In the rows, zero is written as 128.
Each row is followed by its class.
[130 138 131 110 107 146 172 128 138 119 159 122 115  68 133  94 128 153
 146  91 102  91 115 119 131  82 134 129 119 146 111  98 108 131 122 107
 117  97 145 151  71 134  94 100 143  87 144 110 106]	zep
[ 93  93 111 166  63 100 101 163 169  96  92 161 138 164 141 161 110 151
 111 111 146  88  85 159 128 174 119  78 105  99  48 174  86 113 102 166
 122 163 134 121 146 162 111 132 163 159 153 144 147]	Kigez
[125 100  95 150 138 104  67 133 135 137 128 132 115 135 131 134 109 133
 116 113 157 115 116 133 148 167 137 129 115 140 112 138 110 132 103 109
 135 154 111 118 170 103 128 111 112 154 127 141 123]	geki
[111  40 112 138 141 136  85  55  77 135 200 118  85 178 127 117 202 116
 148  87 233 166  92  45 127  82 151 118 126 160  94 114 120 109 135 105
 142 177 112 121 179 106 111  69 197 184 176 169 122]	Sog
[129 122 135 135 105 108  86 127 121 101 163 150  94 134 121 109 195 113
 155 121 181 123  97 142 158  97 135 128 135 173 120 108  99  64 117 102
  94  88 141 119 105 106 103  84  87 135 167 138 119]	dok
[ 61 118 118  69 110  88 121 108 117  97 105 118 128 121  58  93 119 110
 150 156 161 114 126 113 152  90 164 166 149 133 122 148  85 148 128  92
  98  51 121 116 102 142 103 127  61 112 151 158  99]	ner
[139 149 131  67  98 101  86  91  48 130 169 111 142 170 100 128 181 108
  95  95 146 134 142 120 144  97 130 148 158 197 117 116 151  66 142  51
 101 123 142 100  91  85 123 114 119  90 203 161 153]	ner
[136 131 120 101 143 116  88 147  72 101 133 148 110 133 120 122 176 114
 151 115 145 146 112 143 122 114 114 132 120 160 125 116  92 143 113 114
 112 163 130 111  94 129 120 104 122 137 168 110 131]	Kigez
[143 172 135 136 130 158 172 145 127 102 146 154 131  91 102 128 116 132
 179  89  80 129  90 108 157  80 147 113  59 192 108 108 124  96 142  67
 169 166 167 122  77 170  72 107 145  95 156 131  94]	Tamos
[147 131  82 150 145 121  64 147 113 147 174 154 154 178 130 142 152 144
  93 115 114 106 156 126 113 169 133 113 149 139 113 160 124 102 122  98
 113 158 108 104 140 127 158 103  98 114 143 160 194]	geki
[160 189 142 149 126 161 193  91  41 144 203 142 121  82  97  86 148  84
 175 118 194 121 180 135  72  70 131 140 118 152  55  47 162  39 127 104
 150  97 107  96 126  87  43 117 155  78 215 115 142]	geki
[ 98 101 138 151  80 144  51 110 155 138  71  94 167 169  85 140 121 166
 183 109 168 115 115 117  93 113 110 135  95 103 134 205 114 161 164 166
 125 105  98  97 139 124 153 129  62 153 179 177 204]	par
[ 94  91  73 150 124 102  71 116 104 165 161  75 148 153  90 100 105 169
 131 111 116  84  99 155 115 133 116 114 145 130 105 168 114  91 142 125
 109 111 105  56 183 102 145 124 102 179 175 149 153]	Kigez
[146 161 132  97  77 151 102 133  54 126 154 163 160 159 150 129 134 126
 133 128 131  99 137 173 137 139 111 149 151 163 171 127 120  65  54  43
 100 142 143 107  67  94 117 107  94 209 201 134 113]	ralub
[ 70 176  95 102 152 117 165  60  67 137 176  89 110  96 126 105 147  90
 137 164 180 106 147 155  55  45  98 136 111 140 109  84 128  69 192  43
 117  89 129  60 117 158  53 199 176 119 180 149 128]	geki
[144 127 129 139 123 167 138 153 108 120 134 131 138 119 130 135 114 157
 191 133 115 131 115 125 134  67 144 135 135 126 110 115 130  82 114  81
 138 145 121 138  68 138 107 127 122  88 148 155  71]	tibev
[126 108 113 195 137 100  71 149 128 151 133 129 146 149 119 167 106 107
 144 151 132 101 123 127 115 121 148 108  93 111 123 113 106  75 119 170
 121 139 127 116 147 100 111 145  82 170 129 143 108]	Ludav
[129  84  97 159  92 137 118 137 104 105 187 149  98 103  95 118 130 143
 128  94 176  63 119 103 141 153 158 107 160 191 171  97 141  64  92 111
  95 120 132 123 107  95 104  64 111 198 154 128 136]	Zug
[106 116  93  84 104 126 108 101  78  86 173 140 109 125 144 137 186 109
 132 138 180 131 111 141 124  82 127 141 147 145 140 109 108 105 117  66
 120  99 139 136  75 138 107 111 159 142 188 140  89]	zep
[129  93 134 142 140 112  89 133 142 133 147 126 148 159 104 117 145 164
 156 142 166 102 122 137 132 107 118 107 107 134 125 139 107  88 137 133
 118 128 114  89 167 113 137 141  94 179 158 144 152]	par
[150 153 140  87 121 100  97 171 132 117 120 122  84 158 106 110 163 116
 113 127 148  90 115  90  84 115 128 134 143 154 141 125 107 181 156  88
  77  87 117 116  60 136  90  77 133 140 193 154  92]	zep
[125 100 109 146 118 113  50 108 132 141 205 105  99 183 136 110 171  86
 120 129 227  95 116 119 157  88 133 160 120 147 138 156 115  69 118  58
 126  96 101  97 103 115 127  89  67 175 166 137 104]	dok
[128  99  96 160 123 109  44 136 129 133 136 131 114 134 117 157 149 152
 140 113 148 115 103 130 159 133 126 112 161 152 123 142 117 120 105 136
 118 145 117 107 139 106 150 126  87 160 158 136 123]	Zug
[120 149 121 102 125 104 113 115 112 120 131 143 100 156 128 141 189 135
 132 159 145 114 141 117 149 122 155 117 117 145 145 123 111 160 120  80
 133 136 117 139 109 132 129  75 119 162 168 130 122]	dok
[117 133 122 104 107 129 115 125 119 111 174 130 120 158 111 121 184 101
 142 147 154 117 124 138 120  77 150 129 154 168 135 121 131  92 109  82
 100  67 130 101 120 120 118  86 117 149 187 145 118]	dok
[176  73  96 186 115  88  35 132  73 171 168 107  98 180 122 160 123 165
 155 109 146 100 136 139 161 124  66 108 123 143 127 140 121 141  91 144
 126 233 138 129 100  99  91 123 108 134 169 148 147]	Kigez
[140  90 117 182 100 124  91 150 143 116 147 155 133 127  73 164 116 150
 144 106 157 102 109 141 143 150 129  97 105 122 130 156 148  66 118 202
 111 148 130 113 181 121 127 124 126 185 152 130 139]	Tamos
[116 131  88 172 121 119  74 149 130 131 118 145 106 158 122 132 161 157
 152 129 119  90 122 149 132 140 122  87  99 118 125 150 110 125 120 160
 126 152 104 116 137 115 143 109  80 169 129 120 142]	dok
[127 134 118  90 162 147 150 140 114  81 124 156 102  91 136  93  91 141
 143 119 106 147 144 143 120  86 124 114  88 129 138  79 113 132 106  81
 152 134 114 130 101 170  72 128 136  86 137 129 127]	par
[120 118 121 138  97 102  86 140 124 121 129 126 146 130 104 130 137 142
 141 113 136  85 117 133 108 149 131 108 124 135 116 148 112 115 141 166
 102  97 125 119 155 104 146 104 114 181 153 132 155]	par
[129 127  53 188 115  78   4 181 138  86  79 173 103 116 117 169 119 160
 168  75 167 108  82 151 147 224 102 112 106 186 112 115  71  60 102 195
 101 144 121 114 140 126 157  93 134 130 157 130 125]	Zug
[ 97  73  59 152 135  90 103 134 118 106 143 116 102 159 158 167 152 137
  99 119 140 118 118 140  92 154 142  83 143 124  87 133 133 146 166 161
 129 164 109 121 185 144 156 155 149 187 124 129 106]	dok
[ 93  85 110 124 126 134  87 100 117 123 181 123 101 175  86 120 168 145
 152 144 179 113 141 115 121  87 149 166 165 170 147 102 138  56 127  52
  96 116 100  94 133  92 117 118 132 152 165 134 115]	tibev
[113 141  85  90  93 127 107 172 100 122 142 166 151 175  58 142 200 143
 117 133 103 111 178 153 127  76 139 111  98 157 108 105 115 108  80  85
 132 112 116 127  72 143 100  78 134 136 214  97 149]	Kigez
[146  94 160 147 128 174 103 152 161 121 116  89 132  57 130 109 116 137
 188 138  93 192 106 130 120  75  75 137 124  89  93 130 101 138 129 105
 131  79  99 147  90 165 114  99  46  85 156  86 178]	par
[124 126 147 138 109 158 115 112 137 100 156 161 127 114 102 155 137 192
 148 113  96 128 120 140 117 107 133 129 132 115 143 117 163 112 128  80
 135 127 122 146 107 116  95 114 106 112 166 111 155]	Kigez
[110 155 114 170 121  92  88 116 156 148  88 152 120 156 100 163 137 152
 126 117 153 113 139 122 178 106 153  83  90 137 108 148 101 125 111 155
 119 131 126 134 122 113 114 130  85 162 147 124 157]	Ludav
[125  98  73 160 138 131  50 143 154 127 138 122 124 149 121 140 133 145
 111 123 159 130 120 130 142 132 136  85 122 132 131 147 103 100 107 143
 101 159 114 112 148 104 147 133 112 183 141 155 142]	ralub
[113 160  92  96 134 121 134 112 122 181 145 135 117 165 105 107  88 116
 130 133  99 126 101 114 118 138 143 136  66 149 154 106  85  66 124  58
 113  95 109  68  82 155  59  99  93 132 171 134 142]	Sog
[136 113  78 117 128 143 109 124 105  89 156 164  90 136 116  95 207 117
 169 152 171 169 106 148 183  96 122 103 122 158 143 124  93 110 105  69
 168 126 155 149 118 125  97  80 141 145 152 154 118]	par
[124 164 139 109 108 140 143 126 141  76 135 128 136 114 167 137 112 139
 162  92 114 133  95 114 132 127 133 135 103 154 107 143 104 111 146  63
 142 117 134 130  76 166 136  97 129 105 145 115 142]	Zug
[132 139 145 116  77 125 144 125 109 116 177 123 131 171 102 131 153  86
 180 159 143 106 138 120 162 124 143 159 131 182 113 120 114  90 107  59
 131 169 160 116  85  69  94 107 130 108 163 100 110]	Kigez
[119 114 120 105  99 139  46 109  92 105 122 126 118 123  99 149 156 131
 121 118 181 136 120 162 151 150 144 176 124 131 142 155 121  98 107 113
 121 122 125 165 114  90 149  58  99 133 132 114 142]	tibev
[126 149 134 157  61 116 137 110 106 144 115 109 156 181  85 158  96 145
 156 106 138  84 109 138 120 107 123  85 116 131 111 169 148 151 126 160
  91 192 115  94 104  88 112 158 102 172 206 163 156]	Tamos
[144 171 143 134 124 139 117 133 137  89 140 157 117  92 126  95 144 157
 172  97 144 127 154 115 154  99 111 156 107 121 146 148 127 179 114  58
 154 121  82 162  73 123 136  90  87  87 147 104 135]	geki
[125 101 162 144 110 164 181 159 115 116 146 138 152  85 128 106 108 181
 158 120  85 114 118 126 142  82 146 111 126 114 102 108 148 105 123  57
 150 112 118 144  81 136  93 116  71  96 128 138 123]	Kigez
[115 154 118  87 130 122 128 131  50 126 104 143 132 156 140 113 137 152
 163 112 131 114 150 136 117  88 121 114 126 193  95 101 109 119  96  81
 104 114 105 106  93 140 123  94 132 101 168 151 122]	Sog
[130 164 146 120 114 137 120 146 121 139 149 145 126 145  72  81 206 123
 190 154 175 106 124 114 151  56 114 124 129 126 121 172  96  60 123 115
 101 121 152 100  99 140 100  89  96 155 175 130 105]	ralub
[125 141 132 105  95 106  99 100 102 133 179 109 120 167  93 125 171 114
 152 145 171 119 139 115 144 104 119 175 174 156 151 168 127 116 126  73
 103 117 107 106  88 112 146  99 122 132 190 114 141]	tibev
[135 140 146  71 123 111 125 100  73 116 145 148 121 182 105 133 195  78
 156 146 176 175 129 104 116 109 140 156 159 147 132 141 120 135 128  98
 112 127 147 105 142 120 106  99 156 169 189 139 131]	geki
[106 137 130 121 125 145 191  68 156 117 104  73 145 101 114 125  29 148
 168 134  94 131 115 118  75 106 149 161 117 116 170  75 150 174 130 153
 145 109  96 147 100 143 101 118 135  31 155 137 133]	dok
[115 145 142 118 118 141 148 127 110 110 139 152 129 100 131 128 128 156
 173 117 122 127 113 136 128  77 119 124 120 135  98 139 145 125 120  74
 154 114 113 139 110 157 110 103 116  64 144 132  93]	Sog
[124 133 117 157 149 130 113 150 132 107 125 171 133 135 128 126 141 145
 133 105 117 124  96 129 115 166 148 108  93 128 114 129  94 106 144 137
 134 166 132 121 148 125 123 117 118 148 125 147 136]	Ludav
[103 116 128 191 117 115  82 126 166 129  94 109 107 134 108 148 114 168
 173 121 144  70 100 112 129 155 119 119  94 120 121 155 114 149 149 165
 116 184 124 147 131 113 131 106  79 140 106 123 128]	dok
[137 125 123 123 128 129 118 143 111 123 147 134 113 140 110  99 170 115
 133 120 162 132 129 122 134 110 123 148 145 148 142 111 126  85 117  60
 101 137 125 126  94 118 123  80 108 130 161 103 115]	Kigez
[146 162 125 124 115 129 154 156 129 125 129 112 141  62 122 140  78 131
 151 102 177 122 151 115 128  67 145 153 140 138 121 114 167  72 129  50
 105  53  84 125  58 147 115 140  80  75 180 123  64]	geki
[107  87 123 127 120 112  83 144 121 122 109 129 117 158 102 138 140 152
 168 149 130 121  88 134 121 136 102 124 119 126 135 126 101 139 140 163
 115 118 125 105 127 103 107 153 116 149 136 155 123]	zep
[118 107 104 112 104 131  61 102 109 102 163  96 121 133 101 126 158  90
 110 132 206 117 104 120 149 101 130 146 116 163 123 129 124  62 108  56
 127 110 124 133 100 106 118  64 129 131 178 138 116]	ner
[130 142 145 107 133 133 104 133  88 111 152 162 119 118 124 111 180 118
 157 118 125 134 115 118 147  99 131 132 151 153 155 100 121 132  86  98
 123 123 120 110 113  98 139 107 113 160 159 124 120]	Zug
[143  95  80 158  79 106  96 164 173  94 116 141 129 160 102 130 135 157
 132  86 148 120  84 161 145 201 126 116 108 140 128 170  88 120 121 210
 108  92 134 159 124 118 151  64 120 176 124  85 165]	Kigez
[113  87 117 164 106  95  94 138 122 126 159 137 149 177 105 169 155 141
 150 127  96 129 114 113 129 159 132 107 111 138 118 154 125 115 140 101
 131 208 144 122 164 114 150  96  93 169 139  99 174]	Kigez
[119 135 176 118 133 163 123 111 141 137 116 133 142  88 117 106 111 148
 143 118 119 151 100 109 115  39 125 146 121  75 169 138 139 135 128  41
 117 109 111 141  73 166  97 113  44  90 162 164  99]	Sog
[131 108 141  85 116 121 137 137 113 104 149 135 103 124  81 108 181 104
 131 152 201 145 146 114 156 103 117 144 146 132 150 150 125 161 117  75
 122 140 134 134 113 132 118  93 117 141 181 121 111]	zep
[137 117 146 174 127 106  74 110 125 111 133 148 108 183 139 146 184 149
 144 165 114 132 107 121 135 135 106  72 131 130 169 117 126  90 141 173
 121 149 104 103 128 104 131 119  99 169 146 116 206]	dok
[116 174 111 133 132  86  94 114 106  63 158 139 111 155 100 112 114 153
 161 124 175  20 170 140 121 106 155 122 156 193 118 143  92 115 124 147
  77 119 104  85  90 117 127 124  87 185 191  85 104]	dok
[147  88  99 141 132 116 105 172 113 135  81 113 100 105 130  99 127 128
 159 120 102 163 108 100 138 148 123 116 132  77 117 116  71 196 132 193
 124 164  98 142 108 106 112 143 113 151 121 133  95]	geki
[118  88 108 176  68 145  90 138 113 121 136 154 118 113 109 149 134 179
 163 115 138  82 143 164 163 177 127  94 124 120 132 183 140  92  97 177
 145 142 118 105 188 104 150 110  77 224 155  95 160]	dok
[161 112 120 159 123  52  69 162  31  79 153 164 103 125 111 148 215 116
 147 107 170  93  98  87  84 113 106 104 148 183 142 112 140  87 185 153
 115 142 136 141  75 174 117  67  99 150 169 121 104]	ner
[110 133 100 113  94 104 104 131 106 127 161 157 139 168  94 115 189  99
 155 124 151 126 116 116 130 114 136 152 124 166 133 128 105  74 111  79
 120 109 120 104 102 126 115  72 106 117 175 125 142]	geki
[117 112 112 133  93 134 112 140 131 168 105 114 161 135 152 149  69 153
 102 141  99  78 157 175 165 166 107  92  98 124 123 188 104 121  73 108
 125 182 136 100 154 139 152 139  91 190 130 109 153]	Sog
[113 117 104 147 119 135  48 186  76 133 130 144 112 118 123 116 150 146
 143 114 108  69 147 138  98 122 104 112 105 114 139 171 108 162 129 150
 119 150 110 112  91 138 121 128  46 166 104 147 136]	ralub
[115 145 162 121 139 153 144 122 155 132 123 140 139 118  96 126 125 178
 178 110 135 140 130 118 153  62 126 154 107  99 116 157 151 136 124  58
 146 123 124 141 116 154 119 122  99  79 141 129 114]	Kigez
[ 92  87  91 160 111 105  90 135 128 150  95 146 139 117  68 152 139 183
 125 122 128  94 132  82 169 153 129 108 124 118 148 164 105 156 115 148
 139 181 100 133 109 159 132 107  87 211 163  90 153]	geki
[109  71 208 189  42 129  64 107 174 103  80  91 114  77 129 147 171 155
 117 157 213  69  89 152 124 171 103 109 147 127 112 134 146 127 144 182
  98 131  79 119 188  56 160 104 127 169 178 121 179]	Tamos
[124 147 157 104 136 156 146 110 126  92 171 154 120 111 128 136 112 160
 149 129 148 130 111 158 142  80 142 146 118 140 120 158 143  98 132  78
 158  70 114 108  95 167  98 148 119 106 135 127 138]	tibev
[130 141 118  95 123 110 111 127  56  96 154 149 103 124  97 116 163  93
 141 134 170 157 160 124 125 133 121 155 116 116 148 118 101 130 131  70
 110 119 142 145  88 132  93  88 128 161 177 128 137]	Kigez
[144 123 128  76 161 130 151 137 136  66 158 157 142 124  72 151 150 147
 106  97 114 179 150 127 127  65 173 114 161 168 139  96 172 106 123  97
 124 157 154 136 147 153 129 114 132  92 167 108 118]	Zug
[125 142 149 124 103 149 141 150 115  86 104 147 127 108 135 118 112 169
 193 112 113 124  98 139 126 104 119 125 105  89 135 147 136 117 127 104
 143 132 118 137  95 136 112 111 122  95 135 136 102]	Kigez
[124  81  95 126  71 125  63 135  88 105 146 155  92 130 143 151 161 109
 155 103 197 106  69 111 135 155 132 141 138 168 133 117 102 107  70 137
 116 115 121 134  95 106  91  64 185 156 169 163 100]	geki
[187 134 159 111 137  98  85 110 131 133 193 147  80 181 132 124 207 107
 144 175 202 129  93 147 146  99 100 150 107 151 166  63 126  36 136  79
 126 131 146 131 101  74  55 115 153  94 158 150  92]	par
[114 166 110 115 117  77 121 111 138 133 152 117 111 143 129 118 188 117
 107 148  82 122 122 149  86 114 125 112 128 194 109  61  76 149 149  45
  89  87 123  94 100 123  96 102 139 166 224  84 174]	Kigez
[126  95 124 110 140 126  82 162  95 142 123 123 143 132  96 117 148 138
 132 147 138 125 126 124 157 139  99 112 115 112 135 153  99  98 104 155
 111 139 117  99 132 129 129 116 125 160 130 144 169]	geki
[134 147 118 113 140 105 112 126 128 124 147 156 101 180 102 117 171 133
 138 133 178 154 115 112 128 121 131 135 131 141 166 128 133  94 147  79
 108 107 118 113 125 119 109 114 115 180 162 147 104]	ralub
[ 99 101  78 119 108 137  52 114 140 129 128 122 116 132 107 140 113 151
 107 108 151 101 151 122 144 127 113 129 116 141 154 121 112 110 107 123
 132 113  98  98 109 125 110 164 167 155 184 146 147]	par
[132 123 147 130 103 154  90 135 121  87  98 169  88  91 126 162 115 155
 140  78 129 133 105 125 131 154 159 125 117 118  85 135 128 120 149 157
 114 139 133 133 131 134  86 135 132 113 140 161 118]	Tamos
[122 165  82 102 121 187 112 121 111 150 161 158 126 123 108 121 176 113
 110 106 141 125 111 122 138 128 163 135 139 154 154 184 145 116  92 101
 153 121 126 117 105 144 141  57 104 121 137 127 146]	ralub
[115  69 134 151 148 106 117 163 180  71 206 164 162 181  98 176 110 157
 114 177 103  82 160  87  93 115 194  69 153 147 104 133 106 106 140 142
  47  93 118 103 141 182 120 138 103 157 137 181 207]	Tamos
[134 149 107  78 118 160 151 108  69  71 156 159 129 170  70  63 202 151
 171 132 169 170 132 138 141  83 127 143 147 136 150 145 101 152 133  99
 156 161 112 128  56 118  97 111 111 143 211 139 116]	ralub
[127 138 139 139 138 150 144 144 125 117 122 143 111 111 110 122 116 138
 149 126 108 143 147 119 127  76 136 117 116 119 125 146 141 143 121  94
 145 149 108 132  97 166 114 116  91 102 123 108 150]	tibev
[130 132  90 167 135 118  58 140 112 157  89 131 145 143 105 141 125 151
 159 150 147 115 151 123 130 130 114 110 128  88 123 159 100 105 110 128
 115 174 103  99 146 130 138 128  95 174 186 150 128]	geki
[150 135  82 153  59  95  65 119 122  27 147 149 114 197 177 168 172 173
 145 107 146 148 163 162 114 123  74  66 128 138 117 145 113 114 165 191
 149 149 119 130 109 126 128 190 247 127 204 164 172]	ralub
[115  96  91 180 132  91  64 113 132 118 152 139 139 165 105 162 101 161
 137 141 144  88 124 131 137 130 127 106 126 134 155 143 108 104 122 139
  86 141 114 114 129 146 132 134  85 189 157 156 156]	Tamos
[112  91 155 167  58 143 116 125 137 132 129 147 113 115 175 139 137 156
 173 124 141  77 108 148 150 191 124 104  72  76 131 161 104  91  99 173
 120 182 116 120 169  94 149 107  87 196 109 100 173]	dok
[157 158  99 119 111 117 104 124  91 109 165 140 140 125 125 114 176 104
 164 129 125 135 132 126 123  84 155 130 129 168 172 111 112 107 118  94
 152 155 163 128 124 118 127  80 151 137 198 157  67]	ralub
[163 109 220 178 153 115 123 151 196 158 153 119 171 155 101  62 211  93
  88 174 158 123  32 114 179  46 107  94 124 151 186 113 120  20 138 121
 125 163 144  81 102 108 138 126  97 134 128 149 147]	tibev
[132 108  93 122 146 189 128 200 129  81  88 162 122 140 122 124  65 162
 151  85 100 155 127 123 139 109 125 105 118 144  90 137 133 156  55 103
 160 145 102 136  77 186 100  98 155  51 127 161 128]	Kigez
[130 157 132 131 115 146 149 139 113  98 161 146 126 103 115 141 124 138
 187  93 101 144 128 127 123  63 123 126 137 154 122 115 172 124 116  79
 146 106 118 129  89 132 116 127  93  71 146 114 124]	Zug
